[11, -21, -31, 11, -29, 32, 32, -50, -5, -5, 7, 8, -12, 18, 43, -7, -59, 22, 22, 20, -19, 6, -3, -12, 52, 10, 41, 21, -25, 13, -49, -12, 36, -7, -23, -10, -18, -2, 56] -> samum
[-12, 23, 7, -24, 57, -14, 24, -6, 11, -32, 10, -22, -7, 9, -3, 4, 14, -14, 3, -17, 19, -11, 11, 20, -9, -6, -25, -9, 6, -8, 23, -10, -14, -16, -5, 0, -5, -17, -1] -> Soza
[-24, 18, 4, -20, 80, -5, 37, -21, 5, -47, 18, -18, -20, 18, 6, 17, -21, -1, 2, -17, 26, -6, 17, 37, 9, 11, 10, 13, 1, -11, 24, -7, -21, -38, -34, -5, -4, -12, -13] -> samum
[-2, -16, -15, -3, -26, 3, -4, -8, -2, -12, -11, -9, -3, 9, 9, -3, -9, 9, 20, -5, -14, 6, -9, -6, 8, -23, 21, 5, -20, -17, -42, -2, 17, 9, 22, -1, -15, -2, 20] -> samum
[2, 26, 2, -23, 44, -2, 29, -15, 7, -15, 16, -17, 1, 12, 21, 13, 5, -16, 8, -7, 20, -8, 10, 14, 8, 5, -40, -10, 8, 4, 14, -19, 4, -13, -6, 0, -9, -11, 28] -> samum
[-5, -6, -7, 5, -15, -2, -4, 0, 9, 0, -9, -3, 0, 1, -2, -3, 6, -2, 7, -4, 3, -3, 1, 0, -1, -20, 4, -2, -8, -3, -11, -7, 3, 2, 7, -3, -10, -4, 5] -> samum
[32, 3, -19, -3, 0, 7, 21, -12, -5, 4, 14, -3, 13, 10, 38, 0, -28, -1, 5, 3, 5, 19, 10, -10, 28, 4, -9, 4, 6, 1, -23, -13, 29, 8, -3, -2, -13, 3, 34] -> samum
[21, -9, -22, 6, -12, -2, 11, -19, -9, 4, 3, 2, 7, 12, 24, 1, -25, 1, 10, 2, 1, 17, -2, 2, 31, 1, 10, 10, -4, 9, -30, -8, 25, -12, -3, -3, -14, -1, 35] -> samum
[1, 8, -4, -11, 42, -10, 33, -18, -2, -19, 13, -10, -4, 16, 19, 5, -15, -4, 3, -5, 20, -4, 11, 18, 19, 12, -8, 0, 2, 3, 12, -15, 6, -31, -18, -2, -1, -9, 20] -> fute
[8, -3, -21, -3, -39, -3, 29, -11, -5, 3, -15, -5, -13, 10, 20, 6, 3, -15, 7, 5, 1, -5, -5, 15, 31, -6, 7, 2, -22, 12, -34, -20, 26, 1, 0, -5, -15, -19, 53] -> fute
[-11, -2, 0, -5, 30, -16, 6, -9, 0, -50, -1, -18, -15, 17, -7, 14, -6, 12, 9, -23, 9, 5, 14, 27, 3, -12, 23, 1, -11, -37, -6, 7, -15, -25, 5, -6, -8, -9, -8] -> Soza
[-8, 7, -7, -1, 21, 19, 28, -31, 0, -6, 14, 11, -10, 8, 19, 0, -38, 15, 10, 10, -4, -8, 4, 4, 26, 20, 24, 12, -5, 15, -3, -6, 0, -15, -37, -12, -4, 1, 12] -> fute
[-12, -27, -10, 13, -37, 18, 1, -11, -4, 1, -15, 10, -14, -2, -9, -4, -21, 20, 3, 11, -26, 2, -9, -5, 12, 0, 59, 15, -21, -3, -29, 8, 1, -8, -6, -5, 2, -5, 0] -> fute
[-23, -18, -1, 5, 11, 7, 12, -18, -2, -29, -6, 10, -26, 1, -4, 3, -26, 21, -2, -2, -8, 3, 9, 21, 14, 12, 54, 12, -13, -6, -2, 11, -16, -27, -20, -5, 1, -4, -17] -> fute
[22, 1, -19, -3, -9, -9, 8, -2, -5, -4, -5, -9, 7, 11, 23, 4, -4, -6, 14, -4, 3, 11, -4, -1, 11, -13, -13, -4, -4, -9, -27, -8, 14, 9, 20, -9, -13, -1, 31] -> samum
[-15, 6, -10, -18, 0, 15, 20, -19, 8, -18, 0, -11, -9, 9, 11, 0, -4, -3, 20, 4, -1, -27, -6, -5, 10, -11, -4, 1, -12, 3, -18, -40, 8, -2, -10, 4, -18, -16, 28] -> mab
